Look-ups in named tables: a row name and a column name give one cell, copied from the table.

ked
cols = dosog, binisi, vetu, nopi, zamabo, mafum, tasovur, gop
numupe: [328, 510, 242, 778, 773, 415, 790, 264]
berurid: [785, 353, 775, 161, 310, 529, 114, 926]
rudeki: [699, 478, 811, 215, 242, 585, 199, 812]
nutulep: [661, 455, 846, 187, 206, 554, 174, 833]
kinudu: [361, 649, 173, 891, 824, 524, 915, 129]
vib: [390, 589, 161, 864, 849, 493, 875, 182]
gegaper: [755, 389, 793, 173, 282, 543, 135, 896]
fim: [305, 631, 222, 858, 770, 491, 889, 147]

tasovur of numupe is 790
mafum of kinudu is 524
tasovur of berurid is 114
nopi of berurid is 161
zamabo of kinudu is 824
binisi of nutulep is 455
nopi of kinudu is 891
nopi of fim is 858
vetu of fim is 222
vetu of berurid is 775
dosog of gegaper is 755
tasovur of fim is 889
mafum of gegaper is 543
vetu of rudeki is 811
Which row has the largest mafum? rudeki

gola:
           mig    led   geve    fid    sur    ger  mutema  punetor  dapesiv
namev    91.98  41.18  15.36  14.90  14.67  16.42   14.36    15.24    16.85
gavan    15.30  15.87  14.58  15.12  15.05  18.70   52.47    93.01    42.98
bos      75.09  79.49  26.35  16.04  15.21  15.36   14.44    16.50    14.10
kor      14.61  15.30  14.92  15.88  27.22  80.72   75.46    26.22    15.12
samazaz  13.68  14.87  15.51  14.18  34.92  89.16   61.20    19.68    14.50
rupamu   15.78  34.01  87.43  63.67  19.97  15.17   15.44    15.10    14.12
tegibam  15.09  14.92  14.66  15.79  15.64  16.13   16.17    29.51    85.02
rek      16.74  15.93  15.48  15.40  15.15  15.00   14.13    20.95    66.39
foledup  14.37  14.58  14.59  16.19  37.69  89.36   58.32    16.94    14.47
pitirak  13.74  14.09  15.07  15.60  15.50  23.24   71.54    82.97    27.42
kofake   16.24  14.42  15.86  22.28  71.02  85.11   30.15    16.05    15.70

gavan, dapesiv -> 42.98
gavan, led -> 15.87
foledup, sur -> 37.69
foledup, dapesiv -> 14.47
gavan, fid -> 15.12
samazaz, dapesiv -> 14.50
kofake, punetor -> 16.05
kofake, mig -> 16.24
kor, mutema -> 75.46
namev, geve -> 15.36
kofake, geve -> 15.86
tegibam, led -> 14.92
kofake, fid -> 22.28
gavan, punetor -> 93.01
bos, mig -> 75.09
namev, mutema -> 14.36
rek, mutema -> 14.13
gavan, ger -> 18.70
Which row has the largest sur? kofake

Table bop
|  | lag | bopu |
|---|---|---|
| vuva | 29 | 108 |
| vedafo | 124 | 155 |
| guf | 23 | 159 |
| lekefep | 175 | 224 |
| lem | 128 | 81 |
| fesiril | 63 | 88 |
| gute | 27 | 160 |

lem, lag: 128
gute, bopu: 160
gute, lag: 27
vuva, lag: 29
fesiril, lag: 63
lekefep, lag: 175
vedafo, bopu: 155
lekefep, bopu: 224
guf, lag: 23
guf, bopu: 159
fesiril, bopu: 88
lem, bopu: 81
vedafo, lag: 124
vuva, bopu: 108

bobates =
         zep  zipob  zefoz  rem  fil  pud  tuneg  legat  tulu  dosurib
tezus    166     62     62   64  164  165     62    166    64       63
feza     110    108    117  118  114  110    111    116   109      112
bisizu    66    161    163  162   67   66    162     69   159      161
mebaveb  202     27     26   27  200  202     26    202    28       27
nek      201     29     27   28  199  200     28    200    29       28

feza, zep => 110
mebaveb, legat => 202
nek, legat => 200
mebaveb, pud => 202
bisizu, pud => 66
mebaveb, zefoz => 26
tezus, legat => 166
feza, fil => 114
feza, pud => 110
bisizu, zep => 66
tezus, pud => 165
bisizu, rem => 162
feza, dosurib => 112
feza, tulu => 109
tezus, zipob => 62
mebaveb, fil => 200
mebaveb, zipob => 27
nek, rem => 28

munala:
columns: rimipo, rudu, napove, sobo, mebur, gadidi, fek
bomo: [43, 44, 236, 238, 44, 238, 45]
dokosu: [84, 87, 195, 196, 83, 197, 87]
zif: [42, 44, 237, 239, 43, 239, 45]
dapomab: [37, 38, 242, 244, 38, 244, 40]
rok: [89, 91, 190, 191, 88, 192, 91]
sis: [144, 145, 141, 137, 137, 143, 136]
bivu: [145, 147, 141, 135, 136, 143, 135]
nor: [235, 236, 47, 45, 234, 48, 233]
suni: [145, 145, 141, 136, 137, 143, 135]
tav: [200, 200, 83, 81, 199, 83, 198]
sos: [237, 238, 45, 43, 236, 46, 235]
voki: [69, 70, 211, 212, 68, 213, 70]

dapomab, rudu: 38
nor, napove: 47
dokosu, gadidi: 197
bomo, sobo: 238
bivu, sobo: 135
tav, sobo: 81
suni, sobo: 136
dapomab, rimipo: 37
sis, rimipo: 144
bomo, rimipo: 43
rok, mebur: 88
zif, sobo: 239
zif, rudu: 44
sos, napove: 45
bivu, gadidi: 143
voki, sobo: 212
sos, mebur: 236

Table mam
,zor,nisu,sanisak,kifu,vufofa
vov,72742,43327,65722,72747,74012
moma,24271,95711,23931,78823,19356
rudaris,77156,42557,73257,58830,74676
teze,57293,62171,73165,51890,73944
bet,80278,41176,72050,56298,72961
mome,73284,48946,70001,52680,68333
furages,58813,64281,74399,36069,63258

What is the nisu of rudaris in mam?
42557
What is the kifu of mome in mam?
52680
What is the nisu of vov in mam?
43327
What is the kifu of teze in mam?
51890
What is the vufofa of mome in mam?
68333
What is the kifu of vov in mam?
72747
What is the sanisak of vov in mam?
65722
What is the sanisak of moma in mam?
23931
Row with the largest nisu: moma

zudo:
|  | tezi | gefuz | leronab | nifem | naveg | kif |
|---|---|---|---|---|---|---|
| diz | 176 | 179 | 89 | 126 | 133 | 163 |
| davof | 137 | 190 | 197 | 72 | 177 | 152 |
| refiba | 198 | 235 | 92 | 207 | 192 | 198 |
| gepab | 204 | 103 | 182 | 243 | 144 | 171 |
| bol | 198 | 137 | 154 | 218 | 156 | 184 |
| noru | 183 | 170 | 63 | 123 | 131 | 164 |
| taredog | 153 | 186 | 145 | 113 | 136 | 180 |
| ran | 194 | 227 | 99 | 199 | 180 | 193 |

What is the leronab of davof in zudo?
197
What is the gefuz of ran in zudo?
227
What is the naveg of bol in zudo?
156
What is the kif of gepab in zudo?
171
What is the tezi of noru in zudo?
183
What is the leronab of refiba in zudo?
92

virid:
           fid  toket  tibavaf    beb   kepe  nuvevo  tidad
malesa   0.735  0.650    0.472  0.697  0.499   0.499  0.706
kinil    0.133  0.384    0.904  0.246  0.826   0.826  0.218
gezud    0.926  0.738    0.347  0.841  0.405   0.407  0.862
kes      0.171  0.399    0.870  0.274  0.800   0.799  0.248
lonebab  0.779  0.777    0.766  0.781  0.768   0.771  0.774

kes, tidad: 0.248
gezud, tibavaf: 0.347
kes, kepe: 0.800
kes, toket: 0.399
lonebab, tidad: 0.774
malesa, beb: 0.697
lonebab, kepe: 0.768
lonebab, nuvevo: 0.771
Row with the largest nuvevo: kinil

Table nem
	neb	pek	vule	gud	semipoz	lakabuk	fuvig	guzi
zibaso	87	73	115	86	93	93	96	112
gare	56	84	105	89	97	92	181	97
guse	183	173	136	174	154	167	129	152
mineb	56	81	109	79	96	84	156	94
dagan	73	77	116	76	96	83	108	100
zok	63	77	106	86	93	91	153	101
zesib	53	84	109	81	98	85	168	94
mupege	197	162	140	165	149	161	71	154
dibe	65	77	107	85	93	90	149	101
mel	144	173	129	156	152	148	173	129
buvo	58	82	106	88	96	92	174	99

What is the pek of dagan in nem?
77
What is the gud of guse in nem?
174
What is the fuvig of dagan in nem?
108
What is the semipoz of gare in nem?
97
What is the gud of mel in nem?
156
What is the gud of zok in nem?
86
What is the pek of gare in nem?
84
What is the pek of zibaso in nem?
73
What is the pek of mel in nem?
173
What is the neb of mupege in nem?
197
What is the vule of zibaso in nem?
115
What is the guzi of mel in nem?
129

kizu:
         valiso  zikopuv    pas    sus   tubi    gak   mebu
ved       48.26    27.08  32.63  30.46  37.54  40.44  23.91
nozuvoz   40.88    25.76  28.53  26.76  25.09  24.72  23.27
furubi    29.02    25.16  33.16  35.20  59.70  82.38  28.38
migit     11.50    22.00  20.31  22.42  24.89  37.45  26.22
bab       10.71    21.83  18.85  20.97  21.13  26.05  25.03
nudud     16.25    23.08  23.59  26.16  37.44  73.50  29.75
lin       45.86    27.60  34.94  32.57  43.11  49.40  25.33
kem       45.09    26.39  30.51  28.50  32.70  26.43  23.74
visobak   12.71    22.51  21.97  23.85  31.07  49.21  28.65
zorip     23.79    24.43  28.50  33.09  56.44  90.39  29.55
rov       20.16    23.62  26.10  28.47  50.56  84.37  30.35
duvel     33.52    26.55  35.34  36.39  55.37  70.77  27.27
sar       41.83    27.21  36.60  34.81  49.09  59.70  26.23
rusaso    37.12    25.17  26.73  23.93  24.16  20.17  23.60

ved, sus -> 30.46
sar, pas -> 36.60
kem, mebu -> 23.74
nudud, pas -> 23.59
rusaso, valiso -> 37.12
rusaso, pas -> 26.73
bab, gak -> 26.05
visobak, tubi -> 31.07
rusaso, tubi -> 24.16
rov, pas -> 26.10
kem, zikopuv -> 26.39
furubi, valiso -> 29.02

